Below is a small trained network, with its code and all its weights. Each question gives an input and a class and asks what happens when units are switched off, that is, made to give their printed mean instead of their output.

import numpy as np


def w(rows, s, z=0):
    codes = np.array(rows[::2]) - 128.0
    scale = np.full(codes.shape[1], s)
    scale[-1] = z or s
    return codes * scale


def f(y):
    return np.maximum(y, 0)


def log_softmax(a):
    a = a - a.max(-1, keepdims=True)
    return a - np.log(np.exp(a).sum(-1, keepdims=True))


def net(x, mask):
    res = np.array(x, float).reshape(1, 4) / 4 @ E
    y = f(res @ A[0][:, :-1].T + A[0][:, -1])
    res = res + np.where(mask, y, B[0][:, -1]) @ B[0][:, :-1]
    return log_softmax(res[-1] @ U[:, :-1].T + U[:, -1])


A, B = {}, {}
E = w([
[122,147,99,144,133,164,105],'x0',
[105,254,222,54,24,163,72],'x1',
[135,127,130,134,119,152,129],'x2',
[210,250,56,211,60,43,211],'x3',
],0.0053)
A[0] = w([
[101,38,160,26,192,162,110,26],'neuron 0',
[161,217,120,161,20,97,186,103],'neuron 1',
[248,141,63,235,127,3,193,140],'neuron 2',
[182,94,27,223,191,130,176,102],'neuron 3',
[172,76,53,196,200,69,201,66],'neuron 4',
[213,178,66,205,86,71,212,128],'neuron 5',
[87,17,72,155,192,118,161,81],'neuron 6',
[196,221,80,226,94,67,193,17],'neuron 7',
[119,234,130,81,69,137,66,84],'neuron 8',
[135,191,238,86,84,153,92,1],'neuron 9',
],0.0052,0.0042)
B[0] = w([
[2,104,146,122,236,142,26,183],'neuron 0',
[59,83,114,152,201,207,61,207],'neuron 1',
[129,49,192,145,163,184,69,254],'neuron 2',
[144,182,25,28,38,69,196,206],'neuron 3',
[130,222,32,10,49,83,183,198],'neuron 4',
[50,66,154,145,189,170,43,233],'neuron 5',
[181,217,8,36,46,61,165,192],'neuron 6',
[38,99,92,22,182,180,61,201],'neuron 7',
[169,172,55,65,86,62,199,177],'neuron 8',
[96,194,21,40,73,105,202,156],'neuron 9',
],0.006,0.0058)
U = w([
[46,47,147,149,254,180,54,3],'0',
[162,218,99,78,30,54,230,22],'1',
[188,86,162,192,136,125,135,254],'2',
],0.0081,0.0077)

Each question gives the input, the list of numbers given to net, and the class t.
The units are the neurons (one row each of A and B). Each row of codes is followed by its name. A weight is (code - 128) times the scale printed after its matrix; where a second scale follows, it is the last column's (A, B and U).
mask holds one flag per neuron, in row order. A switched-off neuron (its flag False) gives its mean, the last column of its row in B, instead of its output. The means were averaged over made-up inputs and are rounded, as every weight is.
A unit's drop is (log p(t) with every unit on - log p(t) with that unit switched off) / (log p(t) with every unit on - log p(t) with every unit switched off).
The circuit of an input: a set's keep is (log p(t) with only the set's units on - log p(t) with every unit switched off) / (log p(t) with every unit on - log p(t) with every unit switched off). Starting from all 10 units, units are removed one at a time, each time the one whose removal leaves the highest keep (on an exact tie, the one counted first), for as long as the keep stays at least 0.8.
circuit, biggest first: the units of the circuit, biggest drop first
top k neurons: the k neurons with the biggest drops, biggest first
drop when u is switched off: that unit's drop, to one decimal
input [5,8,7,-5], class 1: circuit, biggest first : [neuron 9; neuron 8]
input [-4,-8,-3,3], class 1: circuit, biggest first : [neuron 4]
input [-6,6,-4,7], class 0: circuit, biggest first : [neuron 1; neuron 5]
input [-1,8,3,-6], class 1: circuit, biggest first : [neuron 9; neuron 8]
input [0,-6,5,6], class 0: top 3 neurons : [neuron 2; neuron 5; neuron 7]
input [-3,-7,-6,3], class 1: top 3 neurons : [neuron 4; neuron 3; neuron 6]
input [8,-2,-4,-3], class 2: drop when neuron 5 is switched off : 0.3
input [2,-7,3,-4], class 1: drop when neuron 6 is switched off : 0.2
input [-8,-6,-3,-5], class 2: drop when neuron 9 is switched off : 0.1
input [-1,6,-8,-3], class 1: drop when neuron 5 is switched off : 0.2
